[128 = 0]

[140 151 145 160 120 117 163 148 126 147 126 124 109 116 116 103  89 146
 148 131 201 205 127 116 170 131  99 152 117 140 100 153 150 126 172  79
  90 126 136 134 173 101 101 164 164  92  73  93 120 142 131 109 173 101
 158 134 125  86  94 116 143 149 121 140 141 140 137  86 147 138 137 162
 131]
B/J
[182 132 126 169 137 128 155  94 123 162 107 135 144  87 100 145  65  85
 147 129 120 147 154 126 158 145  96  96 138 188  94 133 153  61 150  58
  86 108 174 122 138  92  93 162 151  76 120 105 118 167 125  63 107 102
 160 163 104 151 114 137 117 145 119 152 103 166  95 105 131 122 162  98
  67]
X/E
[128 139 125 163 120 120 148 120 124 156 109 123 122 104 116 103  55 134
 138 128 148 157 144 132 164 129 131 115 154 128 124 121 138  97 132  49
 115 133 164 111 146 122 117 176 148 105 105 114 108 151 122 130 145 110
 167 141 151 145 140 142 112 140 123 154 125 115 116 143 136 120 165 116
 130]
X/E
[141 100 122 127 118 136 141 128 120 125 124 140 135 126 117 109 103 162
 175 130 194 142 149 142 170 106 113 118 129 141 133 135 173 156 139  97
  73 144 123 138 152 137 134 133 152 127 112 124 107 127 107 131 152 106
 145 124 154 155  95 124 150 137 115 106 107 157  94  84 163 130 155 152
 139]
B/P
[129 185 139 121  84 150 147 144 127 133 117 115 133 101 125 139 122 131
 144 117 168 150 150 120 159 139 134 119  90 141 122 141 177 131 106  57
 100 118 163 117 120 118 121 147 141 116 107 112 136 175 118 116 156 144
 175 158 125 113 129 134 110 145 112 154 140 139 128 120 161 160 165 113
 157]
X/A
[141 110 154 192 144 105 161 133 135 140 103 122 102 107 143  93  89 140
 140 125 233 195 174 126 204 135 114  66 151 131 105 167 172  93 209  90
  92 124 126 146 144  97  92 190 140 124 101 106 121 109 138  99 193  94
 190 113 110  80  51 130 160 159 105 132 124 149 157  79 140 103 129 151
 125]
B/R
[158 121 157 151 170 133 139 138 126 137 124 133 124 112 102 108  79 127
 148 161 199 185 122 135 180 134 126 106 153 134 129 152 143 102 158  65
 116 143 169 166 138 107 121 178 138 100 113 123 145 131 107 165 142  95
 163 115 134  82 101 115 133 143 117 157 143 182 139 107 137 134 163 131
 123]
B/R
[137 149 192 142 140 120  84 146  69 164  59  82  89 121 173 127 118 110
 142 131 140 141 172  86 152 170 142  81 143 112 100 152 120 120 146  97
 128  91 127 146  79 107  99 159 130 109 143 116 105 180 113 116 115 105
 135 140 119 177 129 134  94 136  59 172 130 126 119 161 134 123 147  84
  77]
X/Z
[134 101 146 129 110 108 180 141 118 144 113 126 156 106 134 135  55 114
 147 152 176 154 187  86 214 165 147 114 150 108 137 130 136 141 187  20
  99 106 122 131 142 128  92 164 161 110  62 122 141 134 113  63 137  96
 163 130 134 156 111  99 139 196 128 130 112 167 121  73 149  74 164 158
 124]
N/D
[152 143 142 134 142 138 115 104 107 153  86 135 146  97  74 137  69 112
 141 116 163 178 146 148 165 163 117  87 147 160  98 156 168  90 154  72
  69 109 171 145 144 107  98 172 176 109  89 111 104 171 129  77  94  80
 176 155 112 157 152 126 133 175  92 139 117 155  95  99 126 124 176  78
 121]
X/E
[129 140 147 149  91 118 150 152 119 149 105 114  80 131 113  95 108 138
 173 156 209 178 160 119 188 130 154  92 161 109 127 161 113 116 187  22
  85 149 138 165 113 137 119 171 155 100 119 113 119 136 113 148 173 115
 154 119 136 115 139 120 111 175  87 153 149 139 146  70 166 129 160 135
 130]
B/R
[129 137 156 134 105 112 160 157 128 126  92 143 103 133 112 119 129 153
 163 153 205 185 138 110 162 130 116  77 147 115 138 157 137 173 204  78
 104 134 129 130 130 133 142 184 147 146  95 119 135 117 101 114 159  93
 152 118 124 110  96 125 123 172  77 108 107  94 136  63 150 116 143 133
 146]
B/P
[ 96 121 157 129  81 116 133 154 123 139  90 130 162 101 142 100 111 139
 127 140 178 156 145 103 149 149 144 106 143 100 110 214 155 176 144  71
 124 103 114 139 148 114 133 117 131  79 108 119 104 147 104 111 164 128
 149 124 117 152 148 131 135 184  93 144 158 132 141 103 145 151 174 149
 200]
N/K
[ 92 105 161 101  83 116 152 164 110 145 120 129 133 111 109 131 107 140
 149 141 189 158 154 159 165 142 148 126 146  98 146 133 146 123 158  49
 119 120 101 127 134 165 125 123 127 110  97 108 152 106 127 143 185 111
 148 153 144 156 138 134 143 190 105 136 162 124 150 100 163 134 175 130
 163]
N/D
[ 47 119 148 155 100 118 189 137 147 153 116 105 195 118 102 187 109 159
 147 133 177 183 148 112 168 144  83  77 125  98 120 147 153 128 187  78
 117 114  99 131 162 120 119 144  79 132  72 113 146 122 120 106 187  90
 208 158 117 108 127 139 124 187 127 185 145  85 158 191 130 106 157 172
 200]
N/K
[148 125 130 139 145 120  98 131  98 141  51 154  97 113 155 126  80 101
 138 111 160 147 163  64 176 188 148 102 135 127 103 132 115 119 116  91
  93 107 135 148  92 112 110 140 134 112 143 126  91 171  97 124 113 124
 138 131 129 139 114 134 128 130 104 167 123 144 120 150 129 115 145 101
  89]
X/Z
[142 138 103 155 128 104 123 116 102 153  80 127 128 133 137 149 103 129
 148 117 165 168 173 138 147 156 138  73 130 137  98 163 170 127 179  67
  79 101 187 148 140 122 103 163 140  84 105 119 122 170 144  26 146 112
 168 141 157 167 135 140 131 157  83 147 115 123 111 154 153 120 152  91
 124]
X/E
[147 112  72 170  84 126 122 151 122 159 107 148  78 116 133 101  91 152
 154 139 225 192 149 121 191 115 172 123 149 114 117 127 154 122 220  53
  91 148 119 151 158 129  94 186 159  64 105  96 132 147 103 136 160 120
 154 126 110 116 124 140 160 144  97 140 121 157 155  89 154 117 143 140
 158]
B/J
[120 137 146 139  92  86 143 140 104 144 110 116 135  86 113 111  87 118
 128 144 214 167 155 121 207 155 130 100 150 114 137 133 157 129 180  49
  98 113 123 157 150 114  95 145 142  95  85  94 122 154 106  88 152 101
 180 141 127 147 114 139 136 183  96 159 129 177 139  67 164 122 183 155
 156]
N/S
[144 168 179 144 107 117 152 122 105 163  88 144 112 116 115  91  81 144
 171 139 230 185 189 145 208  77 117  72 139 128 100 171 202 142 233  29
  45 106 196 162 157  83  74 178 177  81  28 110 138 206 152  98 168  95
 178 126 134  96  76 134 142 208  72 123 135 160 134  58 148 105 176 159
 157]
B/J
[119 122 134 117 123 110 146 118  99 140  95 122 188 111  85 148  86  93
 148 129 211 130 171 115 178 200 122  67 149 135  91 198 157 127 135  99
 101  68 141 128 127  87 116 167 129 155 104 112 129 137 114  55 125  86
 177 140  86 154 131 135 124 195 106 127 124 150 124  94 131 130 147 121
 155]
N/S
[121 135 134 142 104 139 191 133 109 138 130 135 124 145  82 131 117 144
 169 126 225 186 142 132 189 104 136 102 128 137 129 149 178 125 180  76
 101 174 146 134 158 111 102 176 169 128  75 116 153 126  91 123 179 100
 169 117 109  75 132 140 100 183 108 114 121 147 153  35 134 134 161 139
 146]
B/P
[117 141 101 147 124 152 189 120 149 129 129 140 141 139 104 138  97 122
 137 129 184 124 145 132 181 105 124 115 135 101 140 137 155 138 117 104
  98 132 123 132 171 134 126 157 125 150  81 127 133  96  96 120 184 113
 176 120 116 116  98 108 126 137 156 105 103 149 121 112 123 121 152 182
 107]
B/P
[ 72 102 143 118  89 114 154 160  95 146  63 128 126 126 131 128  90 123
 139 145 164 161 144 107 182 154 140  63 144  95 103 146 166 158 207  83
 151 106 114 139 140 105  91 142 137  98  47 118 135 166 111  66 134 123
 160 149 119 153 142 156 130 181  87 169 151 130 161 133 141 122 157 147
 204]
N/K
